Here is a tiny trained network, its code and every weight. The questions are about switching its units off for an input and a target symbol, where a switched-off unit gives its printed mean instead of its output.

import numpy as np


def w(rows, s, z=0):
    codes = np.array(rows[::2]) - 128.0
    scale = np.full(codes.shape[1], s)
    scale[-1] = z or s
    return codes * scale


def f(y):
    return y / 2 * (1 + np.tanh(0.7978845608 * (y + 0.044715 * y**3)))


def softmax(a):
    e = np.exp(a - a.max(-1, keepdims=True))
    return e / e.sum(-1, keepdims=True)


def log_softmax(a):
    a = a - a.max(-1, keepdims=True)
    return a - np.log(np.exp(a).sum(-1, keepdims=True))


def net(x, mask):
    ids = ['ΞΣΨβζθλμπτω'.index(c) for c in x.split()]
    T = len(ids)
    res = E[ids] + P[:T]
    q, k, v = (res @ M[0].T for M in (Q, K, V))
    z = softmax(np.where(np.tri(T) > 0, q @ k.T / 3**0.5, -1e9)) @ v
    res = res + np.where(mask[0], z, O[0][:, -1]) @ O[0][:, :-1]
    y = f(res @ A[0][:, :-1].T + A[0][:, -1])
    res = res + np.where(mask[1:9], y, B[0][:, -1]) @ B[0][:, :-1]
    return log_softmax(res[-1] @ U[:, :-1].T + U[:, -1])


Q, K, V, O, A, B = {}, {}, {}, {}, {}, {}
E = w([
[121,181,82,230,137,93,144],'Ξ',
[158,75,174,54,185,198,134],'Σ',
[229,2,76,145,166,89,157],'Ψ',
[170,140,132,48,86,204,129],'β',
[159,193,196,77,40,179,78],'ζ',
[152,139,145,134,144,178,99],'θ',
[184,104,77,134,91,95,156],'λ',
[119,135,179,166,217,180,103],'μ',
[104,204,192,191,103,71,134],'π',
[139,132,220,67,148,170,96],'τ',
[149,114,111,177,220,197,118],'ω',
],0.0083)
P = w([
[199,113,143,254,110,185,61],'0',
[79,75,103,112,99,138,47],'1',
[171,212,112,44,247,113,80],'2',
[197,83,186,173,89,162,132],'3',
[68,94,106,104,121,145,123],'4',
[166,202,125,35,236,104,128],'5',
[198,82,193,191,84,142,146],'6',
[71,95,118,93,115,133,164],'7',
[172,195,138,39,231,92,162],'8',
[206,84,196,197,65,121,160],'9',
[65,96,126,88,115,114,193],'10',
[167,197,145,47,219,80,196],'11',
],0.0096)
Q[0] = w([
[95,13,171,216,25,206,105],'H0',
[152,209,99,23,228,90,143],'H0',
[6,97,48,104,111,101,76],'H0',
],0.014)
K[0] = w([
[141,121,136,135,134,251,40],'H0',
[115,122,118,123,121,25,234],'H0',
[75,125,175,10,167,206,156],'H0',
],0.013)
V[0] = w([
[85,116,225,133,170,130,118],'H0',
[175,3,67,121,201,135,155],'H0',
[96,132,91,207,188,113,138],'H0',
],0.013)
O[0] = w([
[62,80,205,125,117,121,62,175],'H0',
[152,36,7,111,205,74,102,251],'H0',
[113,65,174,220,233,132,180,121],'H0',
],0.012,0.0026)
A[0] = w([
[119,59,79,114,125,98,116,253],'N0',
[138,147,78,66,194,50,80,52],'N1',
[37,171,166,129,90,160,187,187],'N2',
[255,183,129,142,148,168,176,184],'N3',
[52,95,80,53,81,101,110,64],'N4',
[82,254,143,64,115,170,117,90],'N5',
[79,74,120,188,116,147,122,138],'N6',
[125,93,130,159,80,111,48,228],'N7',
],0.0093,0.0046)
B[0] = w([
[68,146,61,106,168,136,95,254],'N0',
[199,77,205,167,2,241,144,223],'N1',
[59,160,60,101,169,221,71,180],'N2',
[166,201,80,144,140,114,226,216],'N3',
[55,119,168,179,221,133,191,184],'N4',
[66,8,104,157,104,32,202,195],'N5',
[86,72,141,98,69,100,131,154],'N6',
[180,164,110,67,80,52,68,189],'N7',
],0.0077,0.0092)
U = w([
[92,154,30,45,132,49,44,211],'Ξ',
[127,179,192,199,141,213,77,126],'Σ',
[151,105,168,226,133,148,168,89],'Ψ',
[13,106,99,101,227,133,168,158],'β',
[152,81,85,163,100,183,141,2],'ζ',
[151,25,244,168,81,77,142,69],'θ',
[227,235,96,63,80,142,141,148],'λ',
[177,126,172,169,106,109,132,172],'μ',
[162,220,93,118,255,76,158,97],'π',
[196,139,234,77,39,181,60,121],'τ',
[122,113,127,156,19,136,189,63],'ω',
],0.0067,0.0044)

Each question gives the input, a string of symbols that net reads in full, and the target symbol t.
The units are the heads (3 rows each of Q, K, V and O) and the neurons (one row each of A and B). Each row of codes is followed by its name. A weight is (code - 128) times the scale printed after its matrix; where a second scale follows, it is the last column's (O, A, B and U).
mask holds one flag per unit, heads first, then neurons. A switched-off unit (its flag False) gives its mean, the last column of its rows in O or B, instead of its output. The means were averaged over made-up inputs and are rounded, as every weight is.
A unit's drop is (log p(t) with every unit on - log p(t) with that unit switched off) / (log p(t) with every unit on - log p(t) with every unit switched off).
The circuit of an input: a set's keep is (log p(t) with only the set's units on - log p(t) with every unit switched off) / (log p(t) with every unit on - log p(t) with every unit switched off). Starting from all 9 units, units are removed one at a time, each time the one whose removal leaves the highest keep (on an exact tie, the one counted first), for as long as the keep stays at least 0.8.
units of the circuit, in order: the units of the circuit, biggest drop first
unit that matters most: the unit with the biggest drop
top k neurons: the k neurons with the biggest drops, biggest first
drop when u is switched off: that unit's drop, to one decimal
input β β β μ μ β ω μ Σ β τ Σ, target τ: top 2 neurons	N1, N3
input π λ τ Σ, target Σ: units of the circuit, in order	H0, N2
input Ψ Ψ Σ, target ζ: unit that matters most	N1
input ω Ψ ζ Σ, target β: top 2 neurons	N1, N0
input μ Σ Ψ μ β Σ β ω Ψ ω, target θ: units of the circuit, in order	H0, N6
input Ξ Σ Σ β β Σ Σ β λ π, target Ψ: top 3 neurons	N0, N7, N3
input β Ψ β λ Σ τ Ξ Σ ω θ, target λ: units of the circuit, in order	H0, N3
input Σ τ β β π θ π τ ω τ, target Ξ: units of the circuit, in order	H0, N1, N7
input π ζ τ ζ Σ Σ τ Ξ, target Ξ: top 3 neurons	N7, N1, N3
input μ β β π ω β, target β: top 4 neurons	N5, N2, N1, N7
input ζ ζ ω μ Ξ μ λ ζ, target β: top 3 neurons	N2, N5, N1
input β Σ τ Ξ τ Σ ζ ζ Σ θ μ π, target β: units of the circuit, in order	H0, N2, N5
input τ ω β λ Σ Σ Σ Σ μ, target λ: units of the circuit, in order	H0, N1, N3
input Ψ ζ Σ τ, target ζ: units of the circuit, in order	N1, H0
input λ β π ω β τ π ζ τ, target β: top 2 neurons	N2, N5
input β Σ Σ Σ θ β β Σ π λ Σ λ, target λ: units of the circuit, in order	H0, N1, N5
input ω ω ω τ μ β τ λ Σ, target λ: units of the circuit, in order	H0, N1, N3
input β τ Ξ ω μ ζ ζ, target λ: units of the circuit, in order	H0, N3
input π β τ β Ξ μ Ξ, target Σ: top 2 neurons	N2, N5
input Σ Σ λ ζ τ μ Σ ζ β, target λ: units of the circuit, in order	H0, N1, N3
input Σ β β, target ω: units of the circuit, in order	N5, H0, N1
input λ Σ β τ, target π: top 2 neurons	N1, N3
input ζ Σ ζ β β π λ ω β μ, target ω: top 2 neurons	N5, N0
input τ ζ π ζ, target τ: top neuron	N0
input λ Σ Ψ ζ Ψ Σ Σ ω, target Ξ: unit that matters most	N0
input ω ω λ Σ μ μ Σ λ τ, target λ: top 4 neurons	N1, N3, N5, N4
input Σ β Σ β λ β μ μ Σ, target λ: top 2 neurons	N1, N3
input λ Ξ λ, target λ: top 4 neurons	N1, N3, N5, N4
input Σ Σ θ ω ζ τ, target θ: top 3 neurons	N5, N0, N3
input Σ ω Σ β Ξ π ω, target Ξ: drop when N4 is switched off	0.1
